Facts:
ratim povi reskel suri
gagres povi fuzar
grinin povi geme
grinum povi vegris
vapel povi drokivur
gunem povi tridul
stuklu povi sezes
sezes povi pluklir luvom
redim povi lemis
vastu povi ratim
stizu povi gunem
fimok povi sugresum grivar
drebre povi pligregren
triskom povi muklur
zotu povi muklur
pletror povi doste
vepa povi distiskam
nitrom povi luvom
ruflizus povi zotu
pozatrus povi zenen
nutir povi klasti
retru povi zutol gunem fuzar
flezes povi skoskolu moler stubuk
sugresum povi tridul
pluklir povi tutek
nusi povi stimu
vusam povi sezes
lisute povi stubuk vapel
klade povi distiskam nusi
zenen povi mela
tosastu povi skidridal
bepe povi brodrunel zenor
dreklo povi klotuka fimok
flevi povi skotron stizu trepli bepe
kedubrus povi kenil lisute gagres
lestun povi mela pluklir stuklu
siskik povi stisko
luvom povi pluklir
stimu povi zapul
kufak povi lemis
tutek povi klevuvem
doste povi mela
skeplevo povi nitrom
drokivur povi skeplevo
zapul povi pluklir
skidridal povi zutol
skeflu povi reskel
stubuk povi drokivur
skopor povi korem vapel
kitrapon povi triskom
klasti povi fevil nitrom
piti povi grivar
britrula povi fimok
trato povi vifam stiklin
vifam povi muklur lestun
vegris povi korem vusam stiklin
grivar povi sugresum drokivur
klotuka povi natruk fuzar
brerok povi lestun dukam
distiskam povi reskel
teskem povi stiklin
fledro povi lemis ruflizus
brodrunel povi triskom
pegres povi nusi skidridal
tridral d <- ratim vastu trepli fimok begestal pletror stiklin skotron zutol medom klade zenen bepe flevi lestun doste zapul stubuk skopor tagri fuzar kigren plutror klevuvem natruk pligregren
tridral b <- gagres gunem stuklu redim suri vepa ruflizus pozatrus nuklis retru kenil mela sugresum geme kedubrus studok fevil lemis skidridal skeflu plurigro kitrapon klasti zenor piti britrula droskil trato kapan drasudrok vegris brodrunel pegres
tridral a <- grinin klunas vapel kluplipe stizu triskom nimel nitrom nutir skoskolu flezes nusi korem moler muklur siskik stimu tutek drokivur stuveran droba brerok distiskam fledro
tridral c <- grinum sezes drebre zotu tridul pluklir vusam lisute dukam papim trigral tosastu dreklo mapam luvom stisko kufak skeplevo zefer fisu vifam stustiku grivar reskel klotuka teskem
mastos 842 <- ratim stizu pletror stiklin ruflizus skoskolu sugresum pluklir muklur dreklo flevi kedubrus studok stisko fisu britrula plutror brerok
mastos 384 <- gagres vastu zotu begestal nimel nitrom retru klade tosastu zefer skidridal skopor klasti droskil reskel natruk
mastos 276 <- grinin kluplipe stuklu sezes redim trepli suri nuklis lisute papim siskik skeplevo kitrapon kigren distiskam pegres
mastos 549 <- klunas grinum pozatrus korem vusam mapam lestun tutek zenor vifam drasudrok vegris brodrunel
mastos 48 <- vapel fimok triskom tridul nutir kenil zutol flezes mela nusi dukam zenen trigral bepe luvom kufak fevil drokivur lemis skeflu stubuk tagri fuzar piti droba trato kapan grivar klotuka teskem fledro pligregren
mastos 913 <- gunem drebre geme moler stimu doste zapul stuveran plurigro klevuvem
mastos 25 <- skotron vepa medom stustiku

Known rows:
nusi: [  3.3  -7.1   9.4  -9.6  -6.8  -6.8 -19.8  -8.6  -3.5  -5.0  -6.2   6.7
  -3.0  -6.6  -1.4  -0.3   0.9  -4.4  -2.9  -3.4  12.5  14.7 -10.2  -9.6
  -0.4 -10.8   9.4   4.4  -8.3  -6.3  -4.3  -1.4]
stuklu: [  4.3   2.7 -12.1   3.9   1.7   2.8   2.6  -2.7   2.3   7.2  11.2  -5.7
  -1.4   2.8  -2.1   1.5   9.4   1.5  -3.5   0.7   9.0  -9.1   9.9   6.4
  -5.6   5.4   3.1  -0.9   3.7 -14.3   5.6  -1.7]
grinum: [  7.4   3.8  -4.6 -10.9   5.3   7.1   3.4  11.7   3.1   3.6  -2.8   4.1
   1.7  -8.9   0.3   3.5   1.8   3.1  -1.2  -8.4 -10.7   1.8   3.2  -9.7
  -4.3   1.7  -9.2  -1.8   1.0   8.6   4.5  -1.1]
gunem: [ -6.8   4.1  -8.2   2.6  -4.0  -2.2   9.4  -4.6  -1.3  -0.5   4.1   0.6
  -1.8   2.9   3.2  -0.7  -2.0  -7.0   3.3   8.9   5.3   0.7  -2.1  16.8
  15.7  -2.1   8.1   7.3  11.1 -10.6  -5.6  -3.9]
lisute: [ -7.7  -0.7 -10.4  -5.4   4.8   5.0  11.7  -3.0   5.3  -2.1  -0.4  12.2
  -0.6  -1.2   9.6   4.8   6.9   4.9   2.9  -8.3 -14.9 -14.2   5.1  -8.9
   8.9   5.6  -6.9  -0.5   1.6  -6.7   0.1  -1.0]
kufak: [ 19.2  12.4  -5.8  -1.4   3.0  18.4 -34.6   7.0   5.9  30.9 -14.6 -12.9
   4.9 -25.6 -10.1   9.5   1.8   0.9  -6.6  -3.5   2.9  18.2 -11.1  -7.1
   6.1  -0.2 -10.5  -5.1   7.3  25.7   6.1  -3.7]
trepli: [-11.5  -3.1   4.5  17.7   3.5  -3.4  18.7 -15.1   5.6  -7.2   1.6  -1.7
  -0.7   9.7   6.8   3.4   1.0   8.9   4.3   1.8  -3.6 -12.6  10.1  -6.6
   4.1  12.3   0.2  -1.5  -0.4  -2.0   0.5   2.4]
teskem: [ -0.1   6.2  -0.5  -9.7   1.9   9.7 -16.3   1.6   4.7   2.7 -11.7   1.6
   1.6 -15.3   2.5   4.9  -3.2  -1.9   0.7  -3.4   2.7   9.1  -7.9  -8.8
  18.5  -6.5  -3.0   1.6   7.0   9.2  -0.8  -3.3]
pluklir: [ -0.2   2.0  -1.5 -15.6   4.4   5.1  16.9  21.3   1.6   0.5  -0.1   5.1
   1.0   1.9   1.9  -0.6  -2.1  -0.2   0.1  -7.0 -23.5   2.7  -2.1  -6.7
  -7.6   1.8 -14.9  -2.2   0.1   6.9   2.8  -1.5]
brodrunel: [11.4  5.2 -3.9 -3.2  1.5  8.1  8.7  2.4  1.7  5.7  8.6 -9.3  0.2  1.0
 -4.7 -0.2  3.9 -0.4  1.0  4.8 12.5 -0.4  8.8 11.2 -9.7  2.7  5.3 -1.6
  7.8 -2.0  7.7 -1.8]
klade: [  0.5  -2.3  -1.1  19.1  -3.4 -16.8 -11.1  21.6  -5.8  -8.8   7.1  -1.6
  -1.3   5.9   1.9   0.1   5.6   6.7 -29.4  -9.0 -12.8   4.7  -3.0 -20.6
 -27.2   4.2 -11.7   9.1 -13.2  -4.5   1.8   2.9]
nimel: [  0.0 -10.5   0.8   0.0  -0.2   1.7   0.1  -7.6  -3.2  11.6  -0.2   4.2
  -3.6   1.9  -4.2  -2.2   7.1   1.6   3.2  -3.2 -14.7  -1.9   0.5   6.6
 -12.6   9.2  -0.2  -2.2  -9.4  -7.2  -0.3   0.7]
doste: [-1.9  2.7  5.4 20.9 -2.1 -8.0  3.7 -8.8  0.2  2.0 -5.2 -4.5  0.9  0.9
  2.4  3.5 -4.5  0.6 -7.2  5.0 -7.2  6.7 -4.9 -0.8  5.8  6.8 -1.6  3.9
  3.8 10.5 -3.4 -0.4]
trigral: [ -4.9   4.0  -0.4 -12.4   0.8   4.9 -10.3   2.9   4.2  -5.0 -10.1   7.5
   1.8 -12.6   5.7   4.0  -2.3  -2.1   4.0  -1.2   0.6   2.3  -7.9  -7.6
  25.0 -10.7  -0.3   1.9   4.7   6.9  -6.9  -1.0]
triskom: [ 10.5  -3.9  11.2  -5.3  -2.2   7.3 -14.1 -21.4   2.2   9.2 -12.3  -2.8
  -1.3  -6.9  -6.4   2.6  -1.9  -4.0  10.5   3.3  11.2  12.2  -7.9   2.8
  12.0  -0.6   9.3  -4.3  -0.7   5.2  -1.2  -3.0]
fevil: [-10.2   5.0   2.4  -6.8  -0.5   6.1   3.6 -12.0   2.6 -10.6   0.5  -2.1
  -1.1   1.4   5.3  -1.2  -4.5  -6.9   9.8  11.3  22.4   1.1   1.0  12.4
  23.9 -10.0  13.7   3.1  13.5 -11.8  -6.1  -3.9]
redim: [ 29.9  10.3 -19.1  12.6   3.4  15.2 -22.9   6.2   1.5  38.9  10.1 -23.0
   1.8 -10.5 -16.8   7.4  15.0   5.1 -13.9  -1.5  14.2   3.0   6.8   7.4
 -21.5  13.4  -4.4  -6.9   3.8   4.7  16.9  -4.1]
studok: [  9.8   3.5  -4.0  -9.0   0.8   1.1  14.6  13.5  -4.1   0.8  11.9  -7.4
   0.4  10.0  -3.9  -5.0  -1.2  -3.2   0.1   5.5   3.5   1.0   5.8  12.1
 -16.9   1.2  -3.9  -2.2   3.3  -2.9   6.2  -0.8]
droskil: [ -2.4   2.2 -10.6   2.7   0.5   2.7   2.7   7.7  -2.9   5.8  11.3  -4.5
  -0.9   7.2  -3.0  -3.1   6.1  -1.2  -4.9   5.4  -1.0  -7.0   6.3  14.0
  -5.4   5.0  -1.8   2.5   3.1 -13.9   1.8  -1.4]

Rows:
No name comes twice in this set of rows, the named rows included.
[ -5.4  -0.8   8.0  17.6   3.9  -0.1  -6.8  -4.4   2.1 -10.8  -1.6  -4.9
   2.1  -0.3   4.0   0.6   3.7   6.8  -4.3  -0.2   1.1  -2.0   4.5 -10.1
  -0.6   4.4   0.7   3.4  -1.7   5.3  -1.0   3.8] : medom
[  0.1   2.0   0.3 -10.3   1.7   1.4  26.2   9.9  -2.0  -3.8  10.7  -5.0
  -0.5  13.9  -1.1  -5.9  -2.9  -4.2   5.9   5.7   1.9  -1.6  10.6  11.9
  -7.6   1.0  -0.2  -0.7   6.1  -8.6   2.8  -1.4] : sugresum
[ -2.9  -0.6 -11.9  -6.7   2.7   1.9  -3.0  21.2  -1.3   0.6   2.7   9.8
  -0.6  -4.7   4.9   1.6   6.8   2.1 -11.7  -9.6 -25.5  -2.8  -1.3 -10.9
  -2.2   4.1 -15.2   4.1  -4.0  -8.3  -0.7  -1.1] : tosastu
[-11.6 -10.1   8.7  -2.7  -4.0  -2.3  19.7 -29.7  -0.1  -0.6  -7.7  12.9
  -4.5   3.5   3.7  -0.9  -3.1  -5.0  19.7   4.8  -9.8  -0.5  -2.1  11.2
  20.3   2.0  10.5   2.1   0.0  -8.0 -11.6  -2.6] : moler
[  5.0  -7.8   2.1   0.5  -7.0  -8.4  -3.1 -13.2  -5.2   4.8  -5.5  10.0
  -4.1  -1.8  -3.4   0.2   1.6  -3.4  -4.4  -1.9 -10.0  11.2  -8.0   3.7
  -0.9  -0.3   5.0   4.9  -6.8  -5.2  -5.7  -1.1] : stimu
[ -6.8   3.0  17.0  12.0  -0.3  -1.6  -2.9 -14.5   5.0  -8.8  -9.2  -8.1
   2.1  -2.3   4.8   3.3  -8.7   1.5   6.0   5.9  12.0   7.8  -3.9  -7.0
  19.9  -0.8   4.5   0.5   5.8  10.8  -4.9   0.6] : bepe
[ 10.8   5.5 -13.6   7.5   2.1   7.3  -5.4   2.6   1.9  18.0  11.3 -12.0
  -0.8  -1.8  -6.0   3.3  14.2   2.8  -9.6  -1.3  11.1  -4.4   9.7   7.6
 -13.4   8.3   1.2  -3.3   3.9  -9.4  10.4  -3.1] : kitrapon
[ 10.2   3.8 -10.4  -1.4  -2.7  -7.4 -32.2  29.0  -8.7 -12.0  13.6  -1.2
  -2.3  -6.7  -3.1  -2.7  15.7  -0.1 -33.0  -8.8  16.1   6.8  -0.9  -8.2
 -29.6 -12.6   3.4  12.8  -5.9 -20.2   6.7   1.6] : vepa
[  4.9   3.9 -11.3   0.6   6.2  14.1  -3.3  11.2   4.2  20.5  -3.6  -3.2
   1.7  -7.5  -2.3   4.6   4.9   3.4  -3.1  -4.9 -23.2  -2.3   0.2  -0.4
   0.1  12.9 -16.9  -2.7   1.7   5.8   3.5  -2.7] : zotu
[ 17.7   7.0  -6.0  -1.2   1.1   5.4  -4.1   9.0  -1.0   9.0   9.0 -11.7
   0.3  -2.2  -8.5   0.4   8.2  -0.2  -7.0   1.0  13.0   3.1   6.0   8.9
 -19.0  -0.1   2.1  -2.3   5.1  -0.4  10.7  -2.4] : pozatrus
[  6.2 -12.4  -5.5  -1.5  -5.2 -14.3 -19.5   6.6  -7.4  -3.6   7.0  11.7
  -6.2   0.5  -3.1   0.7  15.0   5.3 -24.2 -15.1  -5.0   2.9  -3.1 -17.8
 -30.8  -2.1   0.9   4.6 -21.3 -19.2   3.8   1.3] : distiskam
[ 18.0  -8.3   7.6  -8.2  -0.6   3.6   7.7   2.9  -3.3  16.2  -1.8  -3.9
  -1.4   4.3  -9.4  -1.6   3.0  -0.6   3.0  -4.9 -10.6  10.6  -1.0   1.6
 -24.9   9.3  -4.5  -7.5  -8.1   6.8   9.2  -1.4] : brerok
[  7.1   6.9  -7.3  -7.0  -8.8 -14.7 -37.5  26.1  -8.8 -15.1   9.7   0.4
  -2.0  -8.2  -0.7  -1.5   4.7  -4.6 -31.8  -5.5  23.4  18.2 -14.8 -13.4
 -16.9 -23.9   7.5  14.3  -5.1 -15.6   0.9  -0.1] : skeflu
[-3.2  6.1 -9.0  4.1 -4.9 -1.5 -0.5 -2.6 -2.9  2.7  4.9 -2.1 -1.0  0.9
  0.6 -1.3 -0.9 -5.9 -2.9  6.8  8.4  2.4 -3.8 18.9  4.6 -3.7  5.9  6.3
  8.0 -7.1 -3.0 -3.4] : plurigro

The same things again, as new rows of numbers:
Known rows:
medom: [ 15.9  -4.8   9.8  26.9   6.6  22.4  -6.0  -5.6   5.8   6.6 -12.4  17.0
   3.3  -2.6]
distiskam: [ 11.6 -26.2  19.0  39.4  30.8   2.0 -29.3 -17.2 -30.8 -20.7 -11.1   7.1
  -3.0  16.0]
zefer: [  9.6 -10.3  -8.0  24.9  -4.2  17.9  -0.7   5.8   2.7   9.6 -19.5  23.5
   1.4  -5.3]
trigral: [-18.9   0.5   3.7  -7.9  -6.8   4.0  -7.8  17.4  -4.2  -0.7 -12.6  -4.7
 -34.9  -2.1]
triskom: [-16.0  35.0  11.9   4.8   1.5   7.1 -21.0   1.9   3.4 -44.9  34.6 -20.5
 -17.3 -21.5]
tagri: [-11.8   5.6  14.4  -8.6  -3.9   5.5  -6.9  16.8  -5.4  -8.2  -9.4 -13.9
 -36.6  -6.5]
bepe: [-17.5  30.1  14.0  -9.7 -14.7  22.2  -5.2  20.2  19.2 -14.9   8.3 -13.9
 -28.0 -18.3]
fevil: [-20.9   9.5  -8.2 -42.4 -12.6 -44.5   7.9  -2.7   0.5   7.2  -0.1 -15.8
  -7.0  12.3]
mapam: [-10.9  -5.5   5.0   2.7  -7.8   8.8 -16.0  16.4  -1.6  11.8  -9.7   6.1
 -20.1  -3.0]
klunas: [ -1.2  -5.3  16.4  15.6  14.6   9.9 -18.9  -0.6 -24.7 -24.2  15.2 -15.6
 -13.4  -1.3]
vifam: [ -7.8  29.9  -4.5  -6.1 -10.3  -0.4 -28.1   5.0  24.7   4.8  11.3  13.9
  -8.0 -24.9]
pletror: [ 13.7  11.7  -6.9   8.3   1.7  -4.8 -12.1 -15.6   4.1   4.1  -2.2  14.4
   1.2 -23.7]
stisko: [ -1.0  -8.7  -1.9  16.6  -7.5  14.7  -6.1   7.6  -1.1  12.3 -17.1  20.7
 -11.9  -4.1]
skoskolu: [ 26.5 -16.6   4.1  18.1  15.4  -5.5  -2.0  -8.5 -21.7 -14.7  21.4 -14.2
  13.8 -14.5]
flevi: [ 7.1  2.8  5.8 10.8 -5.9 41.6 14.9 10.8 12.8  2.3  7.6 -1.3  0.7 -8.3]
muklur: [  3.6  23.8   2.7  33.8   4.9  17.4 -21.6 -17.0  10.6 -28.9  36.1   1.5
  12.7 -18.3]
plutror: [ 6.9 -4.1  3.9 18.4 -2.8 18.2 -3.1 -4.9 -4.8  5.5 -9.2  6.6 -7.9 -2.9]
klevuvem: [ 25.4   3.6 -10.3   5.0   2.6 -21.7  -4.2 -18.6   4.0   5.2  -6.4   6.7
   0.4 -24.4]
drebre: [  1.5  -9.0  -5.5  23.1  -9.0  16.3   3.0   3.8   1.1   3.7 -19.9  16.5
  -8.3  -1.7]

Rows:
No name comes twice in this set of rows, the named rows included.
[  6.5   8.7 -10.0 -19.7  -6.2 -33.2 -20.2   1.8   5.7  14.8   0.6   7.3
  -3.4 -28.9] : vusam
[  3.5 -10.8   7.2   9.8   5.1  18.5 -14.8   7.7  12.1   9.6 -21.8  22.2
   4.0   3.1] : papim
[-33.2  30.4 -10.9 -31.3 -15.2 -37.8  -4.0  -5.9  10.7  -2.9   3.1  -5.0
  -9.1  10.0] : mela
[ 21.4 -14.5   0.3  24.1   8.1  -2.5  -8.5 -19.3 -14.4  10.7 -29.9  19.0
  -4.6  -2.4] : klade
[  4.7 -25.3  -2.1  31.0   2.2   3.5 -10.5  -5.6 -18.7  13.4 -40.6  31.2
 -10.8  12.2] : reskel
[-19.9  18.6  -9.7 -27.5 -11.1 -25.0  -2.3 -14.2   9.3  12.3   9.7   3.1
  12.0   9.2] : vegris
[12.6 -2.6 15.2 10.8 11.4 41.0  1.9 14.1 21.0  3.6  0.2  3.8 18.9 -1.0] : trepli
[ 31.2 -18.1  -3.9  -9.4  12.0 -12.8  -0.2  20.1  14.6  23.5  -8.0  10.5
  25.5 -11.5] : lisute
[ 29.6  -9.3  -9.6  -8.0  10.9 -29.5 -10.8   8.9  14.1  18.0  -7.7  13.5
  24.3 -18.4] : skeplevo
[15.4 -3.6  8.7 19.5  4.8 47.7  5.2  6.5 20.1  5.7  7.3 13.2 25.5 -5.3] : skotron
[ 14.9 -26.9  -3.0   2.5 -11.0  20.6  21.7  27.5  -2.2  22.4  -0.8  -3.5
   4.4  -9.8] : dreklo
[  3.2  10.7  -3.0 -11.5  -7.3 -15.4 -17.5   9.4   9.3  14.3   3.7   2.2
 -12.5 -21.9] : grinum
[ 30.4  -5.4  -6.5   2.5   3.8  -6.8   5.2  -5.0   8.1  13.5  -1.1   4.7
  15.4 -22.0] : skopor
[ -5.4  24.4   0.9 -17.9  -2.8 -24.7 -18.3   5.1   5.5  -9.5  -2.8  -9.8
 -26.0 -27.5] : zenen

